Here is a tiny trained network, its code and every weight. The questions are about switching its units off for an input and a class, where a switched-off unit gives its printed mean instead of its output.

import numpy as np


def w(rows, s, z=0):
    codes = np.array(rows[::2]) - 128.0
    scale = np.full(codes.shape[1], s)
    scale[-1] = z or s
    return codes * scale


def f(y):
    return np.maximum(y, 0)


def log_softmax(a):
    a = a - a.max(-1, keepdims=True)
    return a - np.log(np.exp(a).sum(-1, keepdims=True))


def net(x, mask):
    res = np.array(x, float).reshape(1, 3) / 4 @ E
    y = f(res @ A[0][:, :-1].T + A[0][:, -1])
    res = res + np.where(mask, y, B[0][:, -1]) @ B[0][:, :-1]
    return log_softmax(res[-1] @ U[:, :-1].T + U[:, -1])


A, B = {}, {}
E = w([
[202,182,149,80,203,133,253],'x0',
[82,132,5,3,139,51,163],'x1',
[239,61,115,91,166,53,40],'x2',
],0.012)
A[0] = w([
[47,122,102,54,50,84,48,211],'neuron 0',
[182,168,81,115,161,141,208,192],'neuron 1',
[61,170,185,83,124,172,127,88],'neuron 2',
[136,169,111,90,231,142,173,185],'neuron 3',
[59,131,123,189,121,162,115,214],'neuron 4',
[11,130,108,46,180,211,93,161],'neuron 5',
[186,162,108,97,199,117,134,101],'neuron 6',
[211,114,111,139,118,48,119,204],'neuron 7',
[32,170,96,248,142,204,159,229],'neuron 8',
[95,137,128,120,109,147,88,13],'neuron 9',
[101,81,83,39,153,11,45,255],'neuron 10',
[116,125,129,158,212,190,202,218],'neuron 11',
[185,72,196,184,62,143,39,254],'neuron 12',
],0.012,0.0065)
B[0] = w([
[109,79,31,199,84,69,47,218],'neuron 0',
[129,162,221,100,143,69,160,208],'neuron 1',
[98,167,186,103,85,48,178,170],'neuron 2',
[178,160,146,152,188,79,180,206],'neuron 3',
[76,194,154,192,83,169,143,204],'neuron 4',
[123,194,76,197,61,52,171,193],'neuron 5',
[182,166,139,90,185,130,111,182],'neuron 6',
[155,104,144,99,230,119,101,196],'neuron 7',
[42,213,172,146,36,206,184,246],'neuron 8',
[136,82,146,150,137,168,60,144],'neuron 9',
[128,79,7,136,188,73,40,243],'neuron 10',
[153,213,190,159,84,81,105,195],'neuron 11',
[156,122,171,190,228,221,43,253],'neuron 12',
],0.011,0.022)
U = w([
[224,182,181,29,213,81,204,253],'0',
[170,66,103,145,168,174,32,58],'1',
[138,142,16,10,172,68,116,69],'2',
[41,31,127,77,54,230,86,2],'3',
[46,208,153,140,25,188,222,222],'4',
[73,173,1,128,64,54,68,5],'5',
[114,148,242,232,126,253,73,158],'6',
],0.0094,0.0067)

Each question gives the input, the list of numbers given to net, and the class t.
The units are the neurons (one row each of A and B). Each row of codes is followed by its name. A weight is (code - 128) times the scale printed after its matrix; where a second scale follows, it is the last column's (A, B and U).
mask holds one flag per neuron, in row order. A switched-off neuron (its flag False) gives its mean, the last column of its row in B, instead of its output. The means were averaged over made-up inputs and are rounded, as every weight is.
A unit's drop is (log p(t) with every unit on - log p(t) with that unit switched off) / (log p(t) with every unit on - log p(t) with every unit switched off).
The circuit of an input: a set's keep is (log p(t) with only the set's units on - log p(t) with every unit switched off) / (log p(t) with every unit on - log p(t) with every unit switched off). Starting from the 12 units with the biggest drops (on a tie, the unit counted first), units are removed one at a time, each time the one whose removal leaves the highest keep (on an exact tie, the one counted first), for as long as the keep stays at least 0.8.
circuit, biggest first: the units of the circuit, biggest drop first
unit that matters most: the unit with the biggest drop
top k neurons: the k neurons with the biggest drops, biggest first
drop when u is switched off: that unit's drop, to one decimal
input [3,7,-4], class 0: circuit, biggest first	[neuron 3]
input [4,-4,2], class 0: circuit, biggest first	[neuron 8; neuron 0]
input [-5,4,6], class 1: top 2 neurons	[neuron 7; neuron 8]
input [-5,3,-5], class 4: top 3 neurons	[neuron 8; neuron 10; neuron 4]
input [-4,3,5], class 1: top 3 neurons	[neuron 8; neuron 5; neuron 7]
input [4,5,4], class 2: circuit, biggest first	[neuron 10; neuron 8]
input [0,3,3], class 2: top 2 neurons	[neuron 12; neuron 8]
input [4,3,7], class 2: top 4 neurons	[neuron 10; neuron 12; neuron 11; neuron 8]
input [0,2,1], class 2: top 3 neurons	[neuron 12; neuron 8; neuron 4]
input [-3,6,8], class 2: top 2 neurons	[neuron 7; neuron 8]
input [5,7,4], class 2: top 4 neurons	[neuron 10; neuron 12; neuron 8; neuron 11]
input [5,6,5], class 2: top 2 neurons	[neuron 10; neuron 12]
input [-4,2,-4], class 4: top 3 neurons	[neuron 10; neuron 8; neuron 4]
input [0,1,0], class 5: unit that matters most	neuron 12
input [-1,-2,3], class 1: top 2 neurons	[neuron 8; neuron 4]
input [5,-2,-2], class 0: drop when neuron 4 is switched off	0.2
input [0,1,2], class 2: drop when neuron 4 is switched off	0.1
input [3,2,8], class 2: drop when neuron 10 is switched off	2.6
input [8,-8,-3], class 4: drop when neuron 1 is switched off	0.0
input [-1,2,5], class 1: top neuron	[neuron 5]
